Each row is followed by its class number.
[ -7 -51   1 -21   8 -15  -6   6 -13   4   4 -28 -15  45  11  15 -35  39
  21  29  41   9  30  41  12  59 -27 -15   2  45   0   0 -18 -60  18 -15
  -5  -1  35]	3
[  1 -26 -28  -9   8   2   7   2  -8   4  35   0 -13   2 -30  -7  22  56
 -15  39  21  31  90  10 -18  30 -16  35  11  35  57   3 -16 -51  15 -23
  11  35  53]	4
[-15  23  11   9 -16 -28   7   6  13  17  22   6  31  10 -45 -11  33 -19
  21  19 -24 -36   8  22  -8  -9 -42  35 -15  17  47   2  53  32 -18  27
   1 -19 -13]	7
[  5  20  16   0 -16 -21  -4  -2  18  34  34  13   1  26 -38 -28  19 -13
   6  12 -12 -50   3   4 -25  -5 -37  26   7  10  46   2  40   3   2   9
  12 -16 -36]	5
[-18 -49 -24  -1 -14  -2  14  10  -5  22  32 -20 -15  15 -10  16 -12  20
   1  64  35  11  54  33 -19  47 -29   6  12  34  21  -2  -2 -28  24 -16
  14  -2  60]	4
[ 51 -28  15  10   6 -10  25  24  20  24 -26 -22  24  21  12  -7 -11 -16
  -2  34  53 -55 -23   9  39 -13   4 -13   7  51  57  41 -11  35  -1 -24
 -11  -5   1]	6
[-10  23 -15  28   8 -34  -5   8  15  20  31  -6   4  25  -1 -25 -23 -24
  20  38  21 -69  -7   4  -7  -8 -24   4  13  20  55   6  18  20  25  11
 -18 -11   9]	2
[-21   4  -1  23   5 -39  26  25  40  31   9   8  14  17 -41 -28  11 -47
  -7  31  22 -33   3  12   9   3 -43  20   5  36  34  -8  26  21  20  26
  -6   3   4]	6
[ 19 -42 -37  12  18 -37 -16  19  -1   2  11  -9 -35  33  13  20 -75  13
  45  68  62   2  26  67   6  29 -24  12  26  72  15  27  -1 -77  15  -9
   8  18  76]	1
[ 30  44 -14 -22  -1 -31  17  27  17  -3 -12 -40   0  17  30 -20  -5 -27
   1  48  90 -42 -64  36  -7  11  74 -72  28  42 -22  34 -23  -8  21 -24
  -1  -6 -39]	2
[ 58 -46  41 -15   5   8  54  19  23  52  -4 -34   3  41  21 -19 -32 -19
 -21  43  43 -57 -23  -6  26   6  -7 -52  32  36 -17  14 -36  -3  -2 -14
  13 -17  -9]	4
[ 61  33  -8  14   5  -1  19  14  16  41   5  -6  37 -14   4 -19  34   2
 -39  55  18 -59 -13  -2  16 -11   4  -6  35  39  65  28  11  49  12 -30
   5   0   7]	4
[  3 -21 -37   9   6   1  -6   3   2  13  32   6  17  -4 -29  -5  32  27
 -13  54   9  11  33  28 -11  17 -21  29   2  46  20  -8  27 -35  15 -20
   7  20  61]	1
[-30  31  -4  14  -5 -10  -2   9  10  21  33   7 -14   3 -19 -23 -10 -14
  24  27  -8 -41  10  -6 -29  12  -5  17  -3  -4  45  -2  42  19   9   6
  -1 -20  -3]	7
[ 15 -17  -6   6  -5 -32  -3   4  -5   8   4 -28 -18   7 -11  12 -40  26
  33  41  37  -3  32  48  14  25 -22  27   7  39  52  -8   5 -18  23 -36
  -4   3  30]	7
[-26 -37  -3  33 -38 -25 -17  26  23 -19  45  -9 -12 110 -60  -9 -41 -55
  59  50   4 -37 -15  40 -76 -20 -33   9  -6 -14 -19 -10  16  -3 -43  38
  25 -31  26]	5
[ 22 -46 -26   2   8 -33  17  15  20  30   6 -19  13  76   4  13 -13 -15
  28  53  41 -59  33  33   2   1 -23   4  21  49  41  18  25 -19  -6  -3
 -34 -11   1]	4
[-28 -22   3   9   4 -23   6   0  15  21  15   1 -12  41  -9  -5 -13 -23
  26  15   6 -50  13  11 -14  17 -29   4   7  12  34  -3  11   6   9   8
   3 -13  -7]	3
[ -8 -29 -22  16  -7 -38   4   4  -9  -2   3 -16  -3  22  -5  13 -33  16
  11  46  50  -2  21  45   0  13 -36  22   7  64  27  13   8 -11  24 -24
  -7  13  51]	6
[-33 -41 -22   3  -3  -2   4  -6 -15   2  19 -15 -13  25   9   9 -44  17
  38  62  78 -18  41  39  -4  24 -35  -3  -6  58  30  22  -5 -35  28  -7
  -4  15  64]	2
[ -5 -41  -3 -11   3 -33  16   0  12  29  36 -15   8  47 -11  -1 -11 -13
  21  19 -10 -29  12  17 -14   7 -43 -17   7  31   2  -2  32 -11  -1  -1
   3 -45 -41]	1
[ 46 -37  -7  -3  31 -22  21  28  28  22 -12 -19 -19  25  51  -7 -62 -45
  -2  43  98 -64 -30   0  35  -3  17 -36  22  50  10  34 -15  15   2   2
 -19  -8  15]	1
[-12 -26 -10 -11  -3 -32  -8   8   0  -1  23 -10 -10  13 -16  -2  -3  29
  11  53  29  19  43  29 -23  42   5   2  13  40  12   4  -6 -55   7 -10
   5   5  21]	3
[  0 -10   7 -26  26 -34   7 -20 -21  34 -13   7 -10   4 -28 -10 -38  11
   3  49  65  17  13  46   6  11 -51  34  17  58  16  -7  -2 -30  28 -63
  25  13  11]	1
[ -9 -67  -2  -2   2   2  18  11 -10  21  21 -27  -5  48  -2  14 -31  30
  13  44  24  -1  41  21   3  21 -42   2   8  39  20   6 -15 -27  18 -23
  11  -6  55]	4
[-17  19   4  16 -22 -25  15  10   7  28  17  -9  36  18 -18  -3  17 -15
 -15  40   0 -65  -8  13 -36   9 -27   1   9  29  27  -6  48  20   7  11
  -1 -48  15]	7
[ 69  61  24  42  16 -22   9  45  28  25 -19 -17  20 -34  13 -30  13 -14
 -27  49  14 -53 -73 -16  64   0  54 -16   7  27  45  19   2  56  15  -3
 -31   8  25]	3
[-13  -5 -21  12   0 -26  -7   4  37  33  10   5  18  34 -28 -18  -9 -61
  26  67  17 -49 -44  34  -6 -11  -7  21  14  31  -6   8  49   8  -4  31
 -24  -9 -16]	0
[  9  27  42  25   4  -2 -31  54  32  35  60  33  28  59 -28 -54  37 -29
  -2 -10 -47 -56  14 -18 -27  -5 -28 -13  -9 -32  58  -6  19 -25 -17  30
  -3 -56 -21]	1
[-16 -22 -48   3  -6   1   4  -6 -13  -1  14 -13 -33  15   8  15 -19  45
  26  44  42   7  52  56  -6  43 -19  24   3  46   5   8  24 -51  28 -22
  -6  18  42]	7
[ 75  11 -43  11 -14 -23  -3 -12  35  22   6   0  15 -37   5  -8  15 -12
 -18  78  36 -66 -14   5 -11  -2  55   6  51  50  22  31  45   8 -15  -6
   5   8 -20]	3
[-15 -52  -7   5 -16 -16  12   0 -12  10  10  -9  -7  34 -15  16 -21  21
   8  40  38   6  48  38 -10  30 -47  22  -7  42  32   2   0 -36  17 -29
   7   3  59]	6
[ 25  -6 -40  69 -19 -57  12  24  29  16  58  -4  18  46 -12  19  15  -7
  -8  41 -30 -71  45  -5  22   0 -50  38 -24  29 114  17  67  10   0  53
 -43 -37  73]	6
[ 16  10  -4  10   6 -62   4  -6  13  48  26  -4  29   9 -57   1   4  -4
  -7  53 -22 -35  39   6 -26  13 -42  30  24  20  70 -27  47  -7   6 -27
  16 -29 -18]	3
[-12 -26 -19 -13  11   3  11  -5 -13   8  20  -3  -8  17   7  -7 -13  20
  -5  32  37  -4  22  29  -3  29 -25 -22   8  39   0 -10 -20 -48  38 -36
  21   7  50]	1
[-34   2  -2  18  -6 -16  -4   2  29  11  41   3  -9  45 -27 -35   4 -15
  38  17   8 -56  10   9 -21   5 -25  10  -1  10  33   5  31  12   3  28
 -16 -17 -29]	2
[-15  -6 -14  11 -30   4  -2  36  34  23  43  21  34  42 -36 -31  64  -1
   9  41  -7 -36  33   1 -14   9 -24  51 -10  16  43  -2  64  10 -14  27
  -1 -14  34]	7
[ 58  42   3  -4 -19  -3  10  17   7  17  15  -4  27 -16   4 -27  17   6
 -26  66  33 -51 -15  -7  -5  -1  41 -24  31  42  50  47  -6  11  -9 -10
   6  -1  11]	4
[ -3 -40  -3   8   5 -22  12  -2 -18   4   8  -3 -19   3  -8  11 -41  20
   9  43  45  -3  66  17 -20  36 -22  -5   4  39  39  -4 -16 -35  25 -22
  11 -14  65]	0
[ 52 -28   5  -5  49  -8  58  22   7  30 -14 -43 -10 -30  21  -9  13 -32
 -55  37  64 -35 -21   8  13   3  23 -48   0  28 -43  21 -31   2  -4 -18
  16  12  -2]	5
[ 14 -29  17  -9  11  12  53  27  19   1 -16 -24   7  44  33 -28   7 -14
 -27  33  81 -73 -44  -7  37  -3  26 -36   7  50 -22  47 -35  34 -13  14
 -13   8  42]	4
[ -7  26 -15   7 -25 -18 -15   6  18  14  35  -1  13  29 -37  -5   8  -2
  11  40  -4 -55  11  11 -37  29 -16  -2   8   9  66  -3  44  -9   6  14
   4 -33  11]	5
[ 62 -40  22  14 -18   9  29  47  29  22  -5 -45  29  62  35   2 -19 -10
  -4  40  28 -83 -38 -14  42   5  27 -46   3  33  21  42  -9   9 -16   5
 -29 -29  10]	3
[ 71  25 -16  -1   1 -12  12   6  31  32  -4 -26  12 -11  -5 -21  -5 -15
 -22  68  47 -54 -42  30  30  24  26 -20  33  47  51  29  -8   8  17 -14
  -6  -4 -12]	0
[-29 -44 -29   8   2  -3  14 -11  -4 -18  12   2 -33  29   9  12 -34  22
  30  26  56  -8  38  30  -3  13 -23   4  -3  60   4  14  14 -21  21 -15
 -10  24  53]	1
[ 41  -5  39   4 -47  48  25  38   8  58  32  30  50 -25 -36 -45  64 -17
 -77  11 -29 -22  47 -39   4   3 -50  51  -2 -30  54   3 -19   9 -14  -2
  41 -10  20]	0
[-11   8  12  10  23 -15   8   1   8  26  29   6  10  17 -35 -29  -2  -7
   0  17 -14 -51   8 -22 -17  -1 -17   9  -3  21  53   5  22   7  11   7
  -3 -17  10]	0
[ 42  -6  30  15  -5 -11  13  18  15  16  -7 -21  -8   8  24 -18 -21   9
  -4  27  15 -57 -38  -4  32  11  33  -8  22  24   1  38 -10   8  -9 -15
  -8  -6  -6]	3
[  0  17 -40 -13  -2 -61 -29  21  32  -6   1 -23  11  32   8  24 -22 -20
  19  35  57 -35   5  31 -17  15  21  -8  33  38  51  22  39  10  -1  -2
 -35  -5 -41]	3
[ 29  19  24  22  -3 -77   6  37  -5  31  13  -1 -38  27   1   3 -26  24
 -16  60  25  16  47  29 -16  56   3   3  23  21  76 -22 -28 -72  54 -47
 -14 -29  71]	0
[ 45  44  15  18 -14 -17  10   8 -10  49  19 -12  34 -39 -39 -36  14   0
 -55  86  18 -26 -20  -6 -31  19  -4   5  14  26  32  -2   3   7   6  -5
  11 -36  20]	2
[ 13  -9 -19   5  -6 -28   2   9 -11   1   5 -15 -10  14   1  17 -34  26
   4  47  38  -4  28  39 -11  26  -2  14  21  49  32  15  -2 -41  28 -40
  -6  16  55]	0
[ 18  27   6   0 -18 -24 -20  16   5  30  28   1  11  27 -39 -21  -4 -12
  12  24  -7 -43   3   9 -34   5 -30  21  12   4  68   6  24  -1   3  -1
  17 -33 -25]	5
[ 54   0 -13  -6 -11 -23   7  24  29  22 -19 -38  35  26  31  -8   4 -40
  -1  72  45 -64 -92  29  34  -3  48 -30  24  42   1  40   3  45 -14  -2
 -32  -9 -33]	3
[ 53   2 -15   0  -6   8  29  30  30   3   5 -35  26  13 -10 -17  19  20
 -24  59  57 -45  -3 -12  27   5  38 -15  10  52  48  51  11  43 -20  -7
 -27   0   0]	4
[ 54  21 -11  28   6 -10   4  54  22  16 -25 -35  14  28  44  -6 -14 -19
  -1  47  63 -86 -55  19  63  16  38 -21  13  29  84  54 -22  44  20 -21
 -31 -11  22]	3
[ -3 -62  -2 -23   7  11  13   4 -22  22   5 -17 -19  23  26  -3 -37  13
  25  30  75  -5  43  19  -1  27 -31  -6  -1  38  14  12 -32 -29  24 -29
   8  10  27]	2
[ -7  76  53  -5 -20 -37  16  11  15  68  49  32   4  30 -23 -34  -4 -33
 -19  44 -27 -14 -19 -24   7 -13 -60   7  11   3  79 -27   6  24  44  10
  17 -13  19]	4
[ 66 -32  20   4  16  -1  31  25  17  26 -17 -37  -1  34  37 -18 -52 -15
  -9  27  54 -75 -50  -6  39  -3  18 -39  22  50   4  47 -26  14   5  -6
 -16 -22  -4]	0
[ 25 -33  24  -1   1  15  45  35  37  37  17 -22  33  26  12 -43  33 -24
 -34  38  18 -74 -52 -42  39   8   4 -24  -3  33  -3  14   0  60  -3  22
  -2  -5  28]	3
[-21 -40 -14 -25   8  -1  -2 -11 -13  24   9   1   3   1  -1   4  16  23
   7  28  19  17  43  26  -4  36 -35  15   3  37  19 -12   2 -22  26 -26
   6  22  15]	3
[ 57  23 -14  13  -5   3  28  30  25  33  -3 -37  23  -9   7 -15  -6 -22
 -15  68  31 -61 -46  11  27   6  24 -17  17  31  30  29  10  34   0  -6
  -3 -14  -3]	7
[-30   6   7  -1  15  21  27  -9  16  25   9  10 -22  16  10 -17 -24  19
  25  -2  12 -52  41 -18  13  19 -27 -18   5  31  59   7  15 -10  41   6
  -6  -3  -5]	7
[  7  -9 -15   7   1 -13   6   6 -15   1  28 -29 -30  29   3  -1 -51  49
  20  29  26 -19  30  38 -11  35 -29  -2  15  59  10  20   3 -59  27  -8
   8  -5  34]	7
[ -9   8 -26  33  -7  -4  -9   8  23   2  21  13  21  20 -39  -1  13   9
  22  34  15 -52  38  18   6  10 -25  24 -11  45  66  36  67   6  -1  28
 -11 -23  22]	0
[  18   12  -10   66  -16  -13   27   43   35   36   31  -20   23   57
  -25   -7   -3   -5    8   40  -39 -100    0   -3    3    3  -33   30
    8   16   61    4   63   13    9   10   -8  -36   52]	7
[  6 -39  28 -22  13  14  29  30  28   9  12 -36 -18  21  19 -38 -17   2
   6  13  75 -42  11 -10   5  27  19 -46  10  25  -3  34 -33   4 -10 -10
 -11   8 -35]	2
[-11 -32 -19 -18  -3 -14   0  -6 -18  11  18 -23  -9   7   9   6 -24  25
  16  37  51   0  43  30 -22  36 -23  -7  15  36  29   2 -16 -30  31 -31
  11  -2  17]	2
[ 54 -10 -14  25  14 -29  17   6  26  51   7  -8  13  12   6  -1 -24  -3
 -32  56  26 -67  20 -17  12  13  -9  -9  31  33 101   3   7  -6  29 -26
  -7 -31  23]	6
[ 38  11   5  -7   0 -33   4  54  23   9  39 -22  -4   7  14 -38   7 -15
 -19   4  19 -25   3  -6  -3  12  26 -26  10   8  21  44 -14  -6 -12   0
   0 -13 -50]	6
[-12  21  -6  36  -5 -32  -3  13  20  11  32  13  13  19 -36 -23   6 -16
  13  30  -4 -51   3  17  -8  -1 -31  14   2  26  47   3  42  15   7  13
 -10 -28   8]	1
[ -2  20  -2  17  -5 -41  -7   9  17  22  23  -1   5  27 -23  -5 -14 -20
  12  35   8 -54   7  17 -22   4 -37   3  13  24  56   6  34   1   8  23
  -6 -27  -6]	5
